Below is a small trained network, with its code and all its weights. Each question gives an input and a class and asks what happens when units are switched off, that is, made to give their printed mean instead of their output.

import numpy as np


def w(rows, s, z=0):
    codes = np.array(rows[::2]) - 128.0
    scale = np.full(codes.shape[1], s)
    scale[-1] = z or s
    return codes * scale


def norm(h):
    return h / np.sqrt((h * h).mean(-1, keepdims=True) + 1e-5)


def f(y):
    return y / 2 * (1 + np.tanh(0.7978845608 * (y + 0.044715 * y**3)))


def log_softmax(a):
    a = a - a.max(-1, keepdims=True)
    return a - np.log(np.exp(a).sum(-1, keepdims=True))


def net(x, mask):
    res = np.array(x, float).reshape(1, 8) / 4 @ E
    u = 0
    for l in range(2):
        y = f(norm(res) @ A[l][:, :-1].T + A[l][:, -1])
        res = res + np.where(mask[u : u + 4], y, B[l][:, -1]) @ B[l][:, :-1]
        u += 4
    return log_softmax(norm(res)[-1] @ U[:, :-1].T + U[:, -1])


A, B = {}, {}
E = w([
[103,146,138,160,192,129,79,182],'x0',
[127,128,135,136,152,125,109,147],'x1',
[156,16,120,181,103,255,116,177],'x2',
[159,157,124,178,87,155,69,54],'x3',
[13,106,211,65,70,158,98,141],'x4',
[128,134,61,140,58,68,72,195],'x5',
[151,87,137,138,111,102,135,103],'x6',
[98,160,110,122,121,150,139,132],'x7',
],0.0078)
A[0] = w([
[183,195,145,92,236,243,160,71,32],'L0N0',
[184,198,70,189,27,90,118,233,70],'L0N1',
[211,174,21,242,184,110,230,147,4],'L0N2',
[106,54,108,90,174,69,254,221,5],'L0N3',
],0.0081,0.0025)
B[0] = w([
[122,63,68,140,159,53,132,110,210],'L0N0',
[106,57,70,133,168,83,152,106,211],'L0N1',
[80,112,249,98,62,161,93,152,254],'L0N2',
[116,200,83,103,158,190,61,47,199],'L0N3',
],0.015,0.0058)
A[1] = w([
[148,240,153,127,140,2,180,125,52],'L1N0',
[199,53,69,143,147,247,158,191,70],'L1N1',
[117,105,217,183,225,165,248,46,64],'L1N2',
[143,90,123,218,120,114,120,38,251],'L1N3',
],0.0099,0.0025)
B[1] = w([
[246,109,171,131,146,199,196,203,223],'L1N0',
[215,215,171,90,160,42,211,145,212],'L1N1',
[134,70,48,141,38,112,95,202,207],'L1N2',
[79,219,128,69,181,151,96,121,255],'L1N3',
],0.012,0.0058)
U = w([
[93,147,164,81,130,93,128,152,253],'0',
[29,106,254,133,59,131,137,175,144],'1',
[188,182,174,156,138,101,236,184,71],'2',
[114,35,21,121,128,36,121,133,61],'3',
[82,243,133,151,156,168,99,52,83],'4',
],0.0086,0.0057)

Each question gives the input, the list of numbers given to net, and the class t.
The units are the neurons (one row each of A and B). Each row of codes is followed by its name. A weight is (code - 128) times the scale printed after its matrix; where a second scale follows, it is the last column's (A, B and U).
mask holds one flag per neuron, layer by layer. A switched-off neuron (its flag False) gives its mean, the last column of its row in B, instead of its output. The means were averaged over made-up inputs and are rounded, as every weight is.
A unit's drop is (log p(t) with every unit on - log p(t) with that unit switched off) / (log p(t) with every unit on - log p(t) with every unit switched off).
unit that matters most: the unit with the biggest drop
top k neurons: the k neurons with the biggest drops, biggest first
top k neurons in layer l: the k neurons of layer l with the biggest drops, biggest first
input [5,0,3,0,6,7,-1,1], class 3: top 3 neurons => (L0N2; L0N1; L1N3)
input [5,0,-3,-4,3,-4,2,7], class 3: unit that matters most => L0N2
input [-8,-6,6,-3,4,8,-4,8], class 3: top 2 neurons in layer 1 => (L1N0; L1N3)
input [-8,-7,-8,6,-6,1,-4,6], class 2: top 2 neurons => (L1N0; L0N3)
input [-3,6,-6,7,-8,6,1,0], class 1: top 4 neurons => (L0N2; L0N3; L0N0; L1N1)
input [-1,-6,-4,-7,2,8,-3,-7], class 3: top 3 neurons => (L0N1; L1N3; L0N2)
input [-1,-8,3,-5,3,-2,0,0], class 4: top 2 neurons in layer 0 => (L0N3; L0N2)
input [-5,-1,6,7,1,3,4,7], class 4: top 3 neurons => (L1N3; L1N0; L1N2)
input [-4,-4,-5,-7,3,8,-5,-8], class 3: top 4 neurons => (L0N1; L0N2; L1N3; L1N1)
input [-5,-4,7,5,0,-7,0,6], class 2: top 2 neurons in layer 1 => (L1N1; L1N3)
input [6,2,7,4,-2,2,1,-4], class 2: top 2 neurons => (L1N1; L0N3)
input [-4,-8,-1,-4,6,8,4,-5], class 3: top 4 neurons => (L0N2; L1N3; L0N1; L1N1)
input [-8,-8,-8,-6,-6,6,3,-4], class 2: top 2 neurons => (L1N0; L0N0)
input [-8,-1,-7,0,-2,6,-4,5], class 2: top 2 neurons in layer 0 => (L0N0; L0N3)
input [2,-2,7,4,3,5,-2,8], class 2: top 2 neurons => (L1N1; L0N2)
input [-5,-4,1,1,-3,-8,4,-5], class 3: unit that matters most => L1N2
input [0,7,-8,-7,-8,2,4,8], class 1: top 2 neurons in layer 0 => (L0N2; L0N0)
input [4,-7,-2,7,-7,4,-1,0], class 1: top 3 neurons in layer 0 => (L0N2; L0N3; L0N0)
input [5,0,-3,-6,-4,4,0,-2], class 4: top 2 neurons in layer 0 => (L0N3; L0N0)
input [4,-1,-4,-3,-8,5,1,3], class 1: top neuron in layer 0 => (L0N2)
input [0,2,-5,-7,5,0,5,-8], class 4: top 2 neurons => (L0N3; L0N2)
input [0,-5,2,-2,-7,-7,3,1], class 1: top 2 neurons => (L0N2; L0N1)
input [0,6,-7,4,4,1,2,6], class 2: top 2 neurons => (L1N0; L0N2)
input [-8,3,-4,-7,-5,4,0,5], class 4: top 3 neurons => (L0N3; L1N2; L0N0)
input [5,5,4,-8,5,5,-4,7], class 4: top 2 neurons in layer 0 => (L0N3; L0N2)
input [-3,6,-4,8,-8,-8,2,8], class 1: top 2 neurons in layer 1 => (L1N2; L1N1)
input [0,5,7,6,0,-3,-1,3], class 2: unit that matters most => L1N1
input [-1,5,1,-6,2,8,-1,-4], class 3: top 2 neurons in layer 0 => (L0N1; L0N2)
